[  2 -23  10  -1   8 -35   0   1 -14 -20  -5   8  22  24   5   3   1  12
 -25  -6   0  11  -9   1  33 -21  23   3   0  -5 -29 -34   7  20  -4  -3
  14  13] = V
[ 32  -1 -48  -1  11 -33  40 -78  40  -8  23 -11  15  -3  -5  -4 -12   5
 -51 -54 -29  27  15  -5  66 -37   4  16 -58  33  15 -49  30  31 -21 -10
  47  13] = W
[  0 -19   8  -1   4 -28   0   2  -9 -15  -2   4  18  16   2   1   0   7
 -19  -3   0   7  -9   1  25 -18  14  -1   1  -1 -22 -22   9  12  -1  -6
  10   9] = U
[  0 -10   3   0   3 -14   0   1  -6  -7  -2   3  10  10   2   1   0   5
 -11  -3   0   5  -3   1  14  -9  10   2   1  -2 -12 -15   2  -8  -1   0
   5   5] = S
[  1 -15   4   2   4 -28   5   3  -6 -13  -1   4  19  17   4   4   0   5
 -23  -4  -2   6  -9   1  21 -14  14  -1  -1   1 -24 -25   8  13  -1  -4
  13   4] = Z
[  2 -60 -31 -18  55 -73  50 -25  -6  -8 -12  40   1  22  68 -16   7  29
 -86  47   4  14  -1  67  23 -40  44  36 -41  -3 -12 -69  -1  -7  -6  13
   5 -15] = J
[-14 -23  10  -5   2 -48  -9 -15 -10   0   9  -1  16  12   2 -11  11   7
 -23  -7  -6  28 -11  -3  48 -27  18   5 -11  -7 -42 -39  16  10 -16 -11
  21  12] = E
[  2 -43 -13  -9  34 -58  32 -12  -7 -14  -7  26  12  23  40  -7   5  20
 -62  24   4  11  -7  40  25 -33  34  19 -24   0 -21 -53   4  33  -4   4
  10  -4] = G
[ -1 -52 -20 -14  38  37  37 -12  -8 -13  -4  31   9  19  48 -12   5  20
 -69  37   5  11  -9  51  27 -38  34  21 -28   1 -16 -51  10  34  -2   2
   9  -9] = A
[ 14 -73 -10 -20  61 -73  19 -24 -13   8 -14  25  -5  36  70 -27  13  13
 -93  59 -28  22   1  58  49 -32  19  57 -39  -7 -31 -46  23   9 -26 -13
  37   8] = K
[ 14 -73 -10 -20  61 -73  19 -24 -13   8 -14  25  -5  36  70 -27  13  13
 -93  59 -28  22   1  58  49 -32  19  57 -39  -7   1 -75  16  59   7  19
  -2  -6] = Q
which: [  1 -15   4   2   4 -28   5   3  -6 -13  -1   4  19  17   4   4   0   5
 -23  -4  -2   6  -9   1  21 -14  14  -1  -1   1 -24 -25   8  13  -1  -4
  13   4]	Z
which: [ 14 -73 -10 -20  61 -73  19 -24 -13   8 -14  25  -5  36  70 -27  13  13
 -93  59 -28  22   1  58  49 -32  19  57 -39  -7 -31 -46  23   9 -26 -13
  37   8]	K
which: [  0 -10   3   0   3 -14   0   1  -6  -7  -2   3  10  10   2   1   0   5
 -11  -3   0   5  -3   1  14  -9  10   2   1  -2 -12 -15   2  -8  -1   0
   5   5]	S
after: [-38]	[34]

[ 15 -12  -2  16 -33] = doke
[ 10  -7 -12  -9   8] = Zusi
[ -2 -16  -3  -8   2] = Sato
[ 11 -21  40  -9   6] = dit
[ 30 -32 -18  -6 -14] = nopi
[ -8 -12   2  -3  40] = susu
[  6 -60 -14   2 -23] = Dure
[  1  -1 -93 -23 -81] = sozuf
after: [-32]	[-18]
after: [30]	[-32]
which: [ -8 -12   2  -3  40]	susu

